Table B holds the same points as the rows below and some others, measured another way and shuffled. Each row below is followed by which row of B it is.
B:
0: -229	-22	120	-201	-85	-219	83	-105	121	-259	-82	-89	-21	156	205	-47	-35	-52	-218	250	-21	-9	-66	-346	31	73	12	105	259	-185	49	181	-31
1: 63	318	-40	194	65	466	457	41	-66	230	-32	295	-162	-70	-38	168	267	580	194	-447	125	-410	170	644	-35	-495	-138	-84	198	-85	311	-193	55
2: -76	-221	-23	57	32	169	-48	100	-74	-27	4	-201	161	-96	213	-23	114	-139	-114	13	185	-498	-206	206	-9	-57	-162	-222	6	123	194	-57	11
3: -32	-275	-6	-48	-82	-13	-76	-60	-126	2	128	-150	216	35	-64	-71	-3	-217	-58	249	136	-103	-99	-221	-35	237	79	-170	-132	46	-192	24	-9
4: -249	496	227	-40	137	222	670	-47	360	-104	-181	349	-367	198	361	183	190	596	-114	-206	-89	9	27	54	46	-503	-43	414	572	-281	229	168	-88
5: -72	-222	88	79	64	197	-31	38	-37	20	0	-140	254	-109	242	-26	108	-112	-149	78	179	-433	-200	99	11	-56	-95	-165	14	80	54	-14	-49
6: -165	439	181	-21	130	265	670	-85	303	-38	-135	327	-296	205	239	156	190	544	-61	-159	-66	61	37	29	22	-416	20	358	448	-232	68	124	-81
7: -48	-92	123	151	82	312	60	57	-36	105	-18	24	190	-147	222	47	158	107	-73	-82	178	-494	-99	279	9	-228	-123	-153	78	34	159	-54	-41
8: -127	-10	-221	-187	-219	-202	124	-29	-111	-99	203	-19	-282	268	-297	50	-21	-28	119	75	37	186	54	-229	-91	237	108	-75	-35	-44	20	64	98
9: -102	-80	-81	-55	-54	52	138	5	-45	-15	124	-29	-70	133	-52	39	66	-24	8	55	96	-42	-76	-76	-57	75	38	-66	-14	33	-24	35	16
10: -131	67	-145	-102	-49	6	240	28	9	-139	7	-74	-228	153	28	37	95	55	-17	-38	56	-120	-55	66	-38	-48	-69	-22	149	-23	197	-2	73
11: -71	-150	-74	-37	-214	-86	-47	-35	-208	115	298	96	-46	125	-341	66	-25	-10	166	70	118	71	86	-204	-93	237	159	-200	-173	-13	-77	64	26
12: -138	-155	-225	-234	-8	-30	283	-25	84	-213	146	-278	-154	382	-34	-41	53	-323	-101	309	37	290	-302	-435	-80	344	150	91	-106	175	-341	111	5
13: -176	164	-201	-114	-70	-33	259	93	21	-201	-44	-68	-366	146	71	74	109	138	-5	-164	43	-220	-21	219	-31	-146	-174	-29	254	-61	448	-25	129
14: 83	-325	-92	156	-16	270	-130	75	-261	177	128	-167	310	-180	-52	-31	120	-156	45	-12	267	-524	-116	302	-54	32	-88	-404	-229	189	31	-173	33
15: -141	-87	-57	-18	-27	36	2	83	-43	-124	-45	-169	-10	-32	192	-3	90	-47	-104	-29	134	-436	-119	199	-2	-89	-191	-157	136	17	337	-36	59
16: -178	38	-93	-173	-128	-144	177	-32	13	-149	95	-8	-244	240	-71	41	7	16	3	80	20	106	-10	-217	-43	107	58	28	105	-80	69	113	44
17: -133	-154	126	47	58	169	36	39	33	-23	6	-72	154	-45	269	9	98	-56	-161	74	136	-321	-199	10	11	-70	-65	-70	74	47	61	57	-68
18: -74	-208	-146	8	-31	138	62	73	-103	42	207	-109	-14	95	-75	38	91	-154	31	41	168	-114	-179	-13	-84	133	31	-175	-172	183	-51	-2	19
19: -188	-23	24	-220	-75	-175	166	-94	106	-248	-24	-120	-71	224	110	-46	-14	-89	-170	257	-10	99	-96	-368	1	140	58	110	172	-113	-66	149	-17
20: -281	347	578	18	59	77	344	-171	310	-1	-174	499	-26	34	407	140	50	591	-185	-27	-79	-48	149	-200	105	-444	45	354	580	-456	132	293	-200
21: -64	-151	-45	-3	-96	75	66	-14	-117	115	256	57	-2	117	-188	68	41	-35	88	70	128	45	-34	-168	-79	165	145	-126	-158	62	-159	54	-20
22: 66	-329	18	111	-8	227	-71	-26	-185	185	156	-94	361	-91	-68	-43	81	-166	1	147	219	-276	-122	-4	-47	133	59	-271	-235	138	-241	-70	-44
23: -190	106	-152	-246	-146	-211	261	-47	40	-228	51	-47	-341	308	-84	28	1	36	-12	90	-26	185	14	-248	-44	117	48	84	166	-121	92	111	83
24: 9	-464	259	206	-18	228	-288	-36	-194	308	235	37	561	-205	10	-11	24	-172	-41	208	256	-333	-116	-141	-25	143	118	-314	-281	105	-286	44	-151
25: -246	-285	428	-29	-413	-538	-691	-129	-272	39	137	211	335	-230	-52	-15	-265	8	-42	212	99	-329	324	-360	52	158	34	-337	128	-426	354	231	-48
26: -161	-322	296	-63	-248	-318	-401	-147	-158	14	143	44	346	-61	-40	-68	-179	-148	-92	354	101	-98	98	-481	13	271	134	-192	-8	-208	-75	203	-84
27: -214	15	270	-60	-29	-60	58	-81	110	-110	-81	78	71	14	281	17	6	119	-189	118	25	-181	-11	-179	57	-117	-25	73	300	-213	142	165	-80
28: -200	-146	75	-189	-9	-167	-12	-44	112	-355	-205	-350	136	52	409	-151	-7	-246	-354	304	40	-290	-227	-194	64	58	-140	19	272	-80	132	81	-1
29: -91	-90	-175	-62	-40	73	170	49	-54	-47	135	-107	-123	158	-56	31	96	-82	18	27	114	-59	-131	-21	-74	94	12	-92	-55	111	9	1	47
30: 131	-245	-20	-5	-131	-35	-169	-128	-267	31	-35	-208	404	-152	-109	-180	-12	-134	-24	200	166	-414	74	78	-6	132	-55	-329	-63	-77	-52	-161	62
31: -44	-27	29	2	-9	121	152	-35	-28	13	2	-9	63	21	57	6	91	78	-42	32	102	-208	-31	48	-12	-60	-13	-65	78	-40	13	-21	-3
32: -148	-104	213	-47	-266	-240	-180	-138	-160	97	208	246	83	35	-211	52	-120	112	74	148	65	41	224	-364	-25	160	173	-137	15	-253	-8	175	-45
33: -104	-248	72	8	-15	100	0	-19	-38	59	179	-41	162	62	21	8	42	-157	-61	192	135	-51	-165	-232	-43	162	110	-95	-121	86	-205	98	-74
34: -87	-217	-102	-70	-87	-24	-22	12	-97	-56	122	-173	47	82	-33	-30	24	-199	-42	151	129	-132	-129	-118	-46	185	16	-162	-83	73	-22	16	29
35: -204	-38	31	-222	-242	-353	-20	-109	-36	-171	88	3	-115	194	-106	-12	-106	-29	-40	219	-4	137	91	-413	-22	218	101	-12	128	-216	45	173	27
36: -112	-195	-70	-120	-85	-78	9	-29	-50	-114	90	-182	47	123	-1	-51	4	-212	-85	220	93	-49	-139	-230	-37	211	42	-94	-38	43	-72	57	14
37: 4	-132	82	167	42	345	108	11	-92	255	178	142	163	-48	-41	86	138	100	72	-40	186	-206	-57	93	-50	-68	71	-150	-125	84	-138	-9	-80
38: 4	-21	-148	98	-1	291	206	75	-134	153	159	47	-79	26	-127	102	171	120	141	-174	173	-231	-36	276	-79	-89	-25	-187	-87	115	81	-98	45
39: -8	-146	-101	-9	-251	-76	-75	-49	-285	186	326	133	-4	74	-446	66	-27	27	237	33	141	40	178	-141	-107	241	169	-269	-219	-39	-88	11	44
40: -110	62	217	-30	-130	-71	67	-138	-22	40	20	218	55	22	-26	35	-19	244	-7	64	24	-60	179	-167	15	-58	75	-3	192	-275	36	110	-47
41: -83	-333	210	118	89	248	-92	15	-15	79	60	-101	394	-129	280	-29	84	-177	-186	178	196	-384	-259	-64	10	8	-13	-148	-68	116	-120	59	-125
42: -140	81	224	-48	-323	-267	-72	-173	-159	141	205	430	-51	58	-321	111	-127	343	172	19	19	116	402	-303	-33	54	191	-85	124	-390	76	179	-26
43: 10	-73	-350	10	-80	146	112	124	-220	19	137	-157	-156	42	-181	41	144	-27	144	-169	184	-319	-49	367	-102	8	-126	-295	-111	155	247	-183	158
44: 30	-252	40	98	-59	171	-48	-40	-192	218	208	37	263	-44	-151	5	49	-56	60	98	185	-168	-28	-54	-60	123	108	-239	-206	67	-210	-18	-43
45: -27	239	57	82	67	288	368	-8	41	40	-131	150	-76	-36	159	80	195	404	0	-233	67	-369	70	394	16	-400	-147	5	289	-137	267	-91	19
46: -78	-84	-230	-83	2	113	252	48	-18	-70	136	-163	-158	216	-56	29	118	-129	1	56	107	8	-195	-48	-79	127	26	-48	-78	168	-74	-6	48
47: -123	-116	-159	-65	-38	28	60	84	-56	-131	36	-208	-73	66	78	-3	91	-121	-61	11	129	-273	-158	95	-40	26	-116	-141	38	88	208	-34	77
48: -38	-182	-78	-151	-245	-241	-90	-132	-200	-22	176	-63	63	131	-309	-66	-88	-139	55	252	80	94	94	-343	-61	342	152	-174	-115	-90	-167	50	49
49: -26	-110	-239	14	-83	95	41	102	-193	14	122	-127	-75	18	-115	33	110	-43	87	-104	178	-325	-55	267	-73	16	-106	-275	-78	112	218	-122	114
50: -204	-148	203	-114	-63	-129	-13	-105	78	-116	31	-28	129	102	162	-36	-47	-105	-193	297	40	10	-97	-426	17	138	92	46	112	-114	-117	203	-98
51: -204	210	-157	-289	13	-118	441	-34	225	-432	-218	-240	-338	294	263	-50	90	20	-217	95	-65	-8	-145	-84	15	-66	-127	224	397	-109	200	49	86
52: -30	-322	-13	100	-29	125	-224	91	-202	44	43	-205	288	-200	128	-46	75	-178	-74	28	234	-601	-143	244	-11	-3	-163	-367	-77	112	216	-103	31
53: -201	493	210	-90	227	297	839	-115	459	-160	-245	253	-316	287	416	117	219	520	-196	-78	-122	139	-78	-65	50	-452	11	523	560	-227	-29	163	-116
54: -33	-24	-247	-137	-159	-73	163	-39	-145	-48	146	-75	-171	201	-290	0	32	-26	114	54	81	63	43	-81	-86	185	65	-123	-60	-4	-35	-34	104
55: -136	-161	-25	-56	-79	-41	-33	24	-61	-78	68	-118	30	40	59	-12	26	-113	-65	101	117	-207	-97	-67	-20	82	-41	-136	19	9	109	42	16
56: -178	128	161	-64	-171	-110	152	-116	-1	65	156	345	-158	161	-155	128	-26	308	89	9	-4	173	207	-282	-31	-4	165	58	152	-264	18	195	-46
57: 28	106	-66	105	-135	204	223	-24	-204	295	265	340	-148	69	-392	170	109	362	314	-229	120	-10	226	151	-103	-71	124	-166	-90	-64	6	-51	30
58: -44	-192	-78	14	-153	3	-81	13	-223	105	228	6	36	18	-208	45	22	-50	110	22	164	-148	25	-19	-73	146	46	-261	-151	38	29	-11	38
59: -89	-57	-10	-57	-38	66	197	-46	3	11	127	18	-33	167	-57	30	57	-5	-5	116	76	65	-71	-196	-53	97	114	3	-12	11	-162	74	-31
60: -77	-141	-178	-140	-39	-42	89	8	-34	-204	-23	-315	-5	111	82	-88	57	-220	-126	160	95	-191	-180	-32	-27	126	-80	-101	38	63	53	-33	77
61: 86	-237	-162	165	-15	356	63	74	-248	290	304	0	119	-18	-254	76	156	-50	191	-74	253	-216	-90	196	-113	85	69	-325	-333	245	-154	-130	16
62: 38	-642	364	259	-74	169	-545	-67	-302	384	288	22	799	-329	-33	-62	-50	-291	-46	306	311	-425	-89	-214	-11	238	145	-455	-387	97	-347	53	-187
63: -40	-106	-42	79	-20	155	-18	77	-137	22	-17	-97	106	-135	108	0	113	30	-26	-99	176	-540	-51	342	-10	-151	-183	-259	66	26	310	-118	58
64: -83	-284	42	-20	-156	-70	-165	-57	-168	80	234	-4	175	40	-161	-2	-45	-159	21	207	136	-29	-21	-285	-54	263	144	-205	-170	13	-161	90	-30
65: -156	253	-186	-189	-100	-69	424	-27	62	-164	44	67	-451	316	-119	87	76	220	62	-69	-29	168	60	-69	-59	-38	27	125	208	-124	138	54	90
66: -126	44	22	15	-24	81	120	38	-7	-46	-43	18	-66	-17	148	52	99	158	-46	-107	93	-349	-4	200	3	-190	-135	-83	204	-83	310	-13	31
67: 1	-358	168	174	-127	139	-267	-22	-269	328	308	150	363	-140	-189	48	1	-55	111	92	230	-233	29	-94	-54	149	136	-343	-276	48	-166	40	-86
68: -70	-174	-192	-23	-95	49	23	65	-154	18	190	-110	-56	86	-136	34	67	-122	65	16	152	-140	-94	24	-83	141	5	-212	-136	125	43	-26	62
69: -94	-19	-214	-94	-161	-89	53	47	-152	-87	84	-84	-191	89	-132	31	47	9	80	-64	105	-192	43	120	-60	39	-77	-187	47	-26	291	-51	133
70: -25	-164	50	61	82	274	158	-13	1	81	72	-63	192	22	106	0	128	-64	-82	110	148	-175	-190	-30	-25	6	38	-65	-63	111	-210	-4	-67
71: -127	-47	11	-79	-16	-30	40	10	20	-193	-145	-192	51	-18	268	-59	62	-40	-183	68	88	-398	-97	99	34	-99	-183	-76	233	-74	278	-7	36

6	-119	28	134	-72	-58	-153	10	-47	175	4	50	-86	-56	-81	-231	-81	-50	35	-71	98	-103	-14	-111	100	-34	10	61	12	-67 -> 22
-9	-18	5	0	39	93	98	27	-8	96	-2	-48	29	39	8	58	16	17	52	-56	49	-50	-82	3	9	25	5	-15	-156	13 -> 29
-41	-160	93	-2	28	-49	91	-13	173	61	-15	13	-24	31	-3	-41	93	-185	125	109	-57	-59	-129	5	-238	-160	-55	-35	-14	9 -> 10
28	-28	-1	133	-30	-89	-305	-11	-188	150	63	81	-82	-42	-120	-361	-201	34	-190	-238	86	-10	30	-148	256	97	83	153	54	-120 -> 62
11	-116	195	102	62	-77	-67	-113	154	-42	-4	138	-178	77	74	-29	19	-231	13	77	0	-70	-150	-28	-134	-117	-73	-43	-33	-15 -> 15
-27	68	-105	-111	7	232	160	77	-114	56	34	-70	91	-24	-47	49	-61	230	24	-15	9	2	59	120	39	68	134	17	-49	118 -> 11
84	177	97	155	29	177	-65	-106	-121	-17	6	94	-111	80	139	130	-150	129	-212	-229	208	-113	-106	38	228	172	4	-11	-278	-29 -> 14
16	149	-94	-55	84	230	48	51	-230	38	54	-57	52	50	-7	91	-114	246	-96	-174	74	50	27	32	253	234	132	37	-168	60 -> 64
59	7	53	181	30	0	-248	-37	-175	91	31	93	-152	40	-5	-107	-145	1	-96	-203	168	-42	-37	-159	334	151	23	57	-129	-83 -> 41
-24	-69	13	-30	48	-42	-55	2	-10	48	48	27	-10	7	-73	-188	-52	-46	-55	-29	-72	42	-22	-24	-47	-18	61	64	72	-2 -> 20
-11	-63	23	13	60	15	14	15	-3	81	17	-15	-11	47	-17	-20	6	-53	39	-40	12	-10	-71	-47	17	18	5	6	-91	-7 -> 34
-45	-241	11	49	-42	-107	-5	77	83	230	-15	-46	2	-40	-116	-189	72	-176	219	50	5	-79	-61	-126	-79	-131	-38	26	13	-45 -> 53
-29	-84	-131	-29	59	114	72	167	-161	225	16	-156	78	23	-100	54	40	60	239	-62	79	19	10	-138	242	134	59	11	-177	25 -> 12
34	-35	168	106	114	10	-97	-112	41	-85	13	147	-207	116	100	70	-22	-150	-7	44	44	-25	-113	-46	41	5	-33	-53	-99	16 -> 71
-12	11	-47	-68	161	108	66	65	-109	53	42	-80	44	112	-9	117	18	27	45	-78	-3	91	-57	-63	148	157	59	-3	-176	35 -> 19
21	84	-42	35	-4	130	-12	22	-154	115	26	-28	33	-1	-20	-39	-111	165	-103	-198	109	-48	-18	8	176	135	69	55	-142	-17 -> 44
-47	-224	70	20	-45	-94	26	13	160	122	-10	26	-41	-45	-75	-182	57	-181	169	141	-52	-86	-62	-21	-229	-216	-30	2	97	6 -> 4
17	-13	152	117	-146	84	75	-114	164	12	-46	126	-105	-62	82	-32	-53	0	-31	59	95	-251	-96	177	-238	-200	-50	-41	-29	23 -> 1
-29	-201	87	68	-32	-126	-53	-8	125	124	-5	49	-66	-28	-66	-206	27	-192	100	62	-22	-81	-80	-67	-152	-168	-39	19	63	-42 -> 31
90	170	155	141	57	227	-62	-153	-82	-151	8	181	-225	97	186	220	-146	97	-149	-63	180	-102	-71	88	193	123	20	-66	-216	61 -> 63
-12	-114	79	35	49	-27	-39	-22	49	34	17	58	-94	32	-15	-73	1	-118	69	62	-13	-19	-60	-45	-40	-61	-1	-3	3	14 -> 55
13	10	-10	90	-118	108	17	16	-53	164	-16	-7	7	-70	-28	-80	-89	122	-9	-119	144	-166	-24	40	56	-8	23	29	-103	-17 -> 61
-31	-185	90	80	-129	-69	24	-15	171	148	-33	45	-44	-88	-51	-198	20	-126	116	89	24	-179	-73	26	-240	-244	-52	7	66	-20 -> 38
45	368	5	-183	289	336	47	-111	-237	-334	122	92	-43	196	143	258	-209	314	-412	-135	-81	230	19	211	182	334	224	6	-119	174 -> 25
-4	-40	-26	48	-83	22	-103	16	-92	119	34	46	-38	-91	-107	-254	-144	88	-49	-60	43	-62	65	1	66	-17	94	91	94	-1 -> 67
-80	-90	-51	-174	56	-33	112	59	56	73	50	-72	134	-13	-123	-201	17	-14	-26	23	-192	87	-14	61	-243	-84	91	71	136	39 -> 32
-17	-2	8	-31	10	80	86	6	12	52	14	-13	33	7	-7	-29	-25	43	-25	-32	-3	-37	-51	68	-80	-18	41	11	-47	32 -> 58
-80	-350	60	7	1	-256	-44	55	189	198	2	-16	-11	-27	-154	-315	120	-334	223	131	-126	-14	-89	-159	-246	-237	-53	40	151	-63 -> 36
71	80	100	158	75	77	-153	-86	-123	-4	21	104	-154	97	88	53	-120	17	-139	-184	164	-50	-95	-72	265	160	0	5	-212	-48 -> 5
